Below are the code and all the weights of a small trained network. Each question names an input and a class and asks about switching units off, where a switched-off unit gives its printed mean instead of its output.

import numpy as np


def w(rows, s, z=0):
    codes = np.array(rows[::2]) - 128.0
    scale = np.full(codes.shape[1], s)
    scale[-1] = z or s
    return codes * scale


def f(y):
    return np.maximum(y, 0)


def log_softmax(a):
    a = a - a.max(-1, keepdims=True)
    return a - np.log(np.exp(a).sum(-1, keepdims=True))


def net(x, mask):
    res = np.array(x, float).reshape(1, 8) / 4 @ E
    y = f(res @ A[0][:, :-1].T + A[0][:, -1])
    res = res + np.where(mask, y, B[0][:, -1]) @ B[0][:, :-1]
    return log_softmax(res[-1] @ U[:, :-1].T + U[:, -1])


A, B = {}, {}
E = w([
[142,130,118,126,128,132,135,87,133,132,151,119],'x0',
[131,111,112,148,151,127,120,116,102,131,114,145],'x1',
[152,106,119,129,152,103,146,135,145,136,144,128],'x2',
[19,199,64,155,129,117,180,163,99,105,208,125],'x3',
[161,118,108,199,75,146,73,185,151,142,209,165],'x4',
[127,126,125,111,180,246,140,187,92,178,171,64],'x5',
[126,120,98,147,115,159,136,86,109,133,107,136],'x6',
[131,136,129,131,141,112,111,189,104,125,98,140],'x7',
],0.013)
A[0] = w([
[150,148,122,48,142,84,160,104,68,146,84,41,253],'N1',
[78,151,138,163,134,26,197,130,107,45,128,128,159],'N2',
[189,97,156,68,167,155,110,139,122,164,103,114,154],'N3',
[214,139,106,196,115,147,56,98,187,140,128,116,156],'N4',
[156,110,96,121,103,72,88,122,138,119,135,240,124],'N5',
[84,179,152,154,139,163,147,127,120,124,142,66,118],'N6',
[182,120,66,232,74,158,76,176,111,116,196,129,197],'N7',
[63,151,84,210,80,89,92,136,158,34,217,195,188],'N8',
[75,195,104,106,213,192,206,177,60,189,205,106,116],'N9',
[200,119,159,100,95,142,65,125,108,150,149,138,154],'N10',
[233,142,122,87,83,85,82,85,182,95,59,178,210],'N11',
[152,97,172,79,202,179,109,108,127,146,91,62,157],'N12',
[173,105,205,138,106,254,103,161,125,225,100,93,171],'N13',
[120,205,59,117,111,88,231,89,148,42,96,166,201],'N14',
[152,113,202,113,80,66,47,74,203,130,30,129,207],'N15',
[150,78,98,140,110,168,34,124,122,137,219,173,181],'N16',
[142,36,150,79,108,154,96,125,107,97,119,106,209],'N17',
[115,178,149,101,161,80,228,108,88,81,80,125,225],'N18',
[154,110,121,92,93,204,113,174,143,139,190,119,148],'N19',
],0.0082,0.0044)
B[0] = w([
[71,110,68,71,111,213,140,73,40,136,24,145,209],'N1',
[95,120,95,143,102,86,124,91,67,80,77,79,219],'N2',
[138,134,108,130,151,136,160,119,99,186,96,96,188],'N3',
[146,157,125,152,140,131,106,211,139,163,114,179,183],'N4',
[153,111,44,118,65,154,106,130,156,111,172,170,188],'N5',
[62,128,154,119,201,144,165,134,143,107,149,118,179],'N6',
[162,147,191,176,69,92,147,155,175,128,153,194,223],'N7',
[194,150,84,77,48,42,135,155,178,104,132,162,255],'N8',
[68,102,70,106,166,235,123,145,159,67,145,216,253],'N9',
[172,122,215,180,128,198,131,168,156,161,161,122,175],'N10',
[103,83,157,142,129,212,157,138,161,58,126,224,220],'N11',
[140,83,127,33,102,182,103,141,47,246,86,103,203],'N12',
[140,171,169,169,140,153,120,145,120,211,161,89,218],'N13',
[163,115,110,128,110,114,113,74,100,59,88,71,225],'N14',
[118,128,123,130,204,246,103,109,174,43,83,155,230],'N15',
[164,179,190,110,145,104,78,195,149,173,148,169,194],'N16',
[152,121,106,114,131,192,154,255,108,233,126,122,177],'N17',
[98,59,82,136,139,96,162,1,25,92,96,83,213],'N18',
[195,114,168,189,165,124,139,149,149,147,157,155,183],'N19',
],0.0076,0.016)
U = w([
[87,80,148,103,254,183,179,95,142,48,96,195,203],'0',
[141,143,122,168,137,168,76,176,229,76,172,218,151],'1',
[136,135,112,57,126,155,114,131,105,224,89,60,102],'2',
[182,136,231,222,172,83,109,160,124,218,151,128,8],'3',
[100,118,104,140,130,31,123,65,94,45,111,56,151],'4',
[165,167,100,99,22,8,110,133,174,109,140,172,140],'5',
],0.0081,0.0017)

Each question gives the input, the list of numbers given to net, and the class t.
The units are the neurons (one row each of A and B). Each row of codes is followed by its name. A weight is (code - 128) times the scale printed after its matrix; where a second scale follows, it is the last column's (A, B and U).
mask holds one flag per neuron, in row order. A switched-off neuron (its flag False) gives its mean, the last column of its row in B, instead of its output. The means were averaged over made-up inputs and are rounded, as every weight is.
A unit's drop is (log p(t) with every unit on - log p(t) with that unit switched off) / (log p(t) with every unit on - log p(t) with every unit switched off).
The circuit of an input: a set's keep is (log p(t) with only the set's units on - log p(t) with every unit switched off) / (log p(t) with every unit on - log p(t) with every unit switched off). Starting from the 12 units with the biggest drops (on a tie, the unit counted first), units are removed one at a time, each time the one whose removal leaves the highest keep (on an exact tie, the one counted first), for as long as the keep stays at least 0.8.
circuit, biggest first: the units of the circuit, biggest drop first
k most important neurons: the k neurons with the biggest drops, biggest first
drop of u: that unit's drop, to one decimal
input [-5,3,6,7,1,2,3,4], class 1: circuit, biggest first => N1
input [-3,2,-2,-5,1,8,3,0], class 3: circuit, biggest first => N13; N19
input [-2,3,-4,1,7,-2,8,-1], class 5: circuit, biggest first => N8; N9
input [3,4,-4,7,3,0,6,7], class 5: circuit, biggest first => N8; N15
input [-6,-8,-3,-8,1,6,4,-3], class 3: 2 most important neurons => N13; N19
input [2,7,2,-6,-1,1,-8,-1], class 2: 3 most important neurons => N12; N9; N17
input [1,-4,7,-5,1,6,-8,-1], class 3: 3 most important neurons => N19; N13; N10
input [-3,-1,6,3,8,0,8,1], class 5: circuit, biggest first => N8; N15
input [-7,-6,8,-1,-2,1,3,-3], class 2: circuit, biggest first => N9; N11
input [3,-6,-5,1,2,-4,0,6], class 5: 2 most important neurons => N9; N8
input [6,7,8,0,3,5,-2,-3], class 3: 2 most important neurons => N15; N11
input [8,1,-1,1,1,-8,-4,-4], class 5: 3 most important neurons => N8; N9; N5
input [0,-4,4,0,-2,4,2,7], class 2: drop of N11 => 0.5
input [-8,5,7,-7,1,5,8,-4], class 3: drop of N13 => 0.1
input [-3,2,-1,8,3,-1,1,1], class 5: circuit, biggest first => N8
input [3,-6,-1,5,0,-5,-6,4], class 4: drop of N16 => 0.1
input [6,-3,-6,2,1,3,0,0], class 1: 2 most important neurons => N18; N1
